Here is a tiny trained network, its code and every weight. The questions are about switching its units off for an input and a class, where a switched-off unit gives its printed mean instead of its output.

import numpy as np


def w(rows, s, z=0):
    codes = np.array(rows[::2]) - 128.0
    scale = np.full(codes.shape[1], s)
    scale[-1] = z or s
    return codes * scale


def f(y):
    return y / 2 * (1 + np.tanh(0.7978845608 * (y + 0.044715 * y**3)))


def log_softmax(a):
    a = a - a.max(-1, keepdims=True)
    return a - np.log(np.exp(a).sum(-1, keepdims=True))


def net(x, mask):
    res = np.array(x, float).reshape(1, 5) / 4 @ E
    y = f(res @ A[0][:, :-1].T + A[0][:, -1])
    res = res + np.where(mask, y, B[0][:, -1]) @ B[0][:, :-1]
    return log_softmax(res[-1] @ U[:, :-1].T + U[:, -1])


A, B = {}, {}
E = w([
[136,100,160,118,129,84,252],'x0',
[131,128,128,129,129,129,129],'x1',
[124,128,128,128,127,127,128],'x2',
[130,128,126,129,129,129,127],'x3',
[134,68,58,167,222,131,122],'x4',
],0.022)
A[0] = w([
[127,104,104,164,199,148,170,37],'neuron 1',
[117,129,119,107,108,140,144,101],'neuron 2',
[121,170,175,143,56,136,167,154],'neuron 3',
[133,211,156,115,58,156,21,172],'neuron 4',
[151,155,135,112,97,113,126,203],'neuron 5',
[121,121,111,127,129,143,112,87],'neuron 6',
[118,102,75,120,150,115,133,152],'neuron 7',
[123,114,126,121,105,141,89,130],'neuron 8',
[112,110,65,143,182,153,5,120],'neuron 9',
[128,144,126,154,121,149,56,255],'neuron 10',
[134,141,151,126,111,131,133,95],'neuron 11',
[122,118,122,130,121,133,126,104],'neuron 12',
[123,139,143,142,124,138,79,143],'neuron 13',
[127,119,144,121,105,128,133,118],'neuron 14',
[120,112,116,110,106,139,138,118],'neuron 15',
[132,132,143,133,133,129,112,141],'neuron 16',
[134,142,124,146,111,139,93,131],'neuron 17',
[159,140,151,158,170,145,82,107],'neuron 18',
[130,138,145,137,127,153,100,153],'neuron 19',
[126,137,111,129,149,134,110,96],'neuron 20',
[132,132,121,130,143,135,114,92],'neuron 21',
],0.027,0.013)
B[0] = w([
[123,165,44,101,233,147,173,185],'neuron 1',
[138,117,149,138,124,118,121,139],'neuron 2',
[131,103,208,150,45,107,112,209],'neuron 3',
[124,195,42,100,223,145,173,247],'neuron 4',
[115,193,183,127,117,124,132,170],'neuron 5',
[124,111,129,104,97,139,133,143],'neuron 6',
[112,59,70,125,132,130,165,171],'neuron 7',
[134,135,94,127,164,125,154,157],'neuron 8',
[134,60,244,158,26,101,100,253],'neuron 9',
[144,143,98,123,120,148,2,205],'neuron 10',
[128,114,135,157,94,122,106,148],'neuron 11',
[139,113,107,121,127,128,121,127],'neuron 12',
[153,136,79,108,168,120,168,168],'neuron 13',
[109,113,157,124,109,141,128,146],'neuron 14',
[141,132,133,130,123,108,133,133],'neuron 15',
[142,132,109,119,114,137,124,137],'neuron 16',
[104,126,98,146,185,144,161,160],'neuron 17',
[128,116,155,142,87,126,122,165],'neuron 18',
[102,137,99,129,165,126,155,156],'neuron 19',
[144,104,120,128,102,120,126,148],'neuron 20',
[121,104,129,142,130,143,115,140],'neuron 21',
],0.057,0.053)
U = w([
[98,208,93,130,174,141,59,96],'0',
[100,143,254,171,60,89,155,252],'1',
[101,46,138,167,76,122,60,41],'2',
[97,87,69,138,201,128,181,105],'3',
],0.0063,0.0039)

Each question gives the input, the list of numbers given to net, and the class t.
The units are the neurons (one row each of A and B). Each row of codes is followed by its name. A weight is (code - 128) times the scale printed after its matrix; where a second scale follows, it is the last column's (A, B and U).
mask holds one flag per neuron, in row order. A switched-off neuron (its flag False) gives its mean, the last column of its row in B, instead of its output. The means were averaged over made-up inputs and are rounded, as every weight is.
A unit's drop is (log p(t) with every unit on - log p(t) with that unit switched off) / (log p(t) with every unit on - log p(t) with every unit switched off).
The circuit of an input: a set's keep is (log p(t) with only the set's units on - log p(t) with every unit switched off) / (log p(t) with every unit on - log p(t) with every unit switched off). Starting from the 12 units with the biggest drops (on a tie, the unit counted first), units are removed one at a time, each time the one whose removal leaves the highest keep (on an exact tie, the one counted first), for as long as the keep stays at least 0.8.
units of the circuit, in order: the units of the circuit, biggest drop first
k most important neurons: the k neurons with the biggest drops, biggest first
drop when u is switched off: that unit's drop, to one decimal
input [1,3,0,-3,-1], class 1: units of the circuit, in order	(neuron 10)
input [2,-3,8,7,0], class 1: 2 most important neurons	(neuron 4; neuron 1)
input [-7,4,5,0,-3], class 0: 2 most important neurons	(neuron 10; neuron 4)
input [-7,0,-2,4,-1], class 0: 2 most important neurons	(neuron 4; neuron 10)
input [1,-8,8,6,7], class 3: 4 most important neurons	(neuron 1; neuron 3; neuron 10; neuron 7)
input [4,-3,-3,6,1], class 3: 3 most important neurons	(neuron 9; neuron 10; neuron 3)
input [-1,4,-4,1,-7], class 0: 2 most important neurons	(neuron 4; neuron 9)
input [3,-8,-7,4,1], class 3: 2 most important neurons	(neuron 9; neuron 10)
input [-6,2,-7,1,-7], class 0: drop when neuron 17 is switched off	0.0
input [-1,2,-6,0,-6], class 0: drop when neuron 9 is switched off	2.9
input [-5,5,0,-4,-2], class 0: drop when neuron 10 is switched off	1.0
input [3,-5,7,7,3], class 3: drop when neuron 9 is switched off	0.4
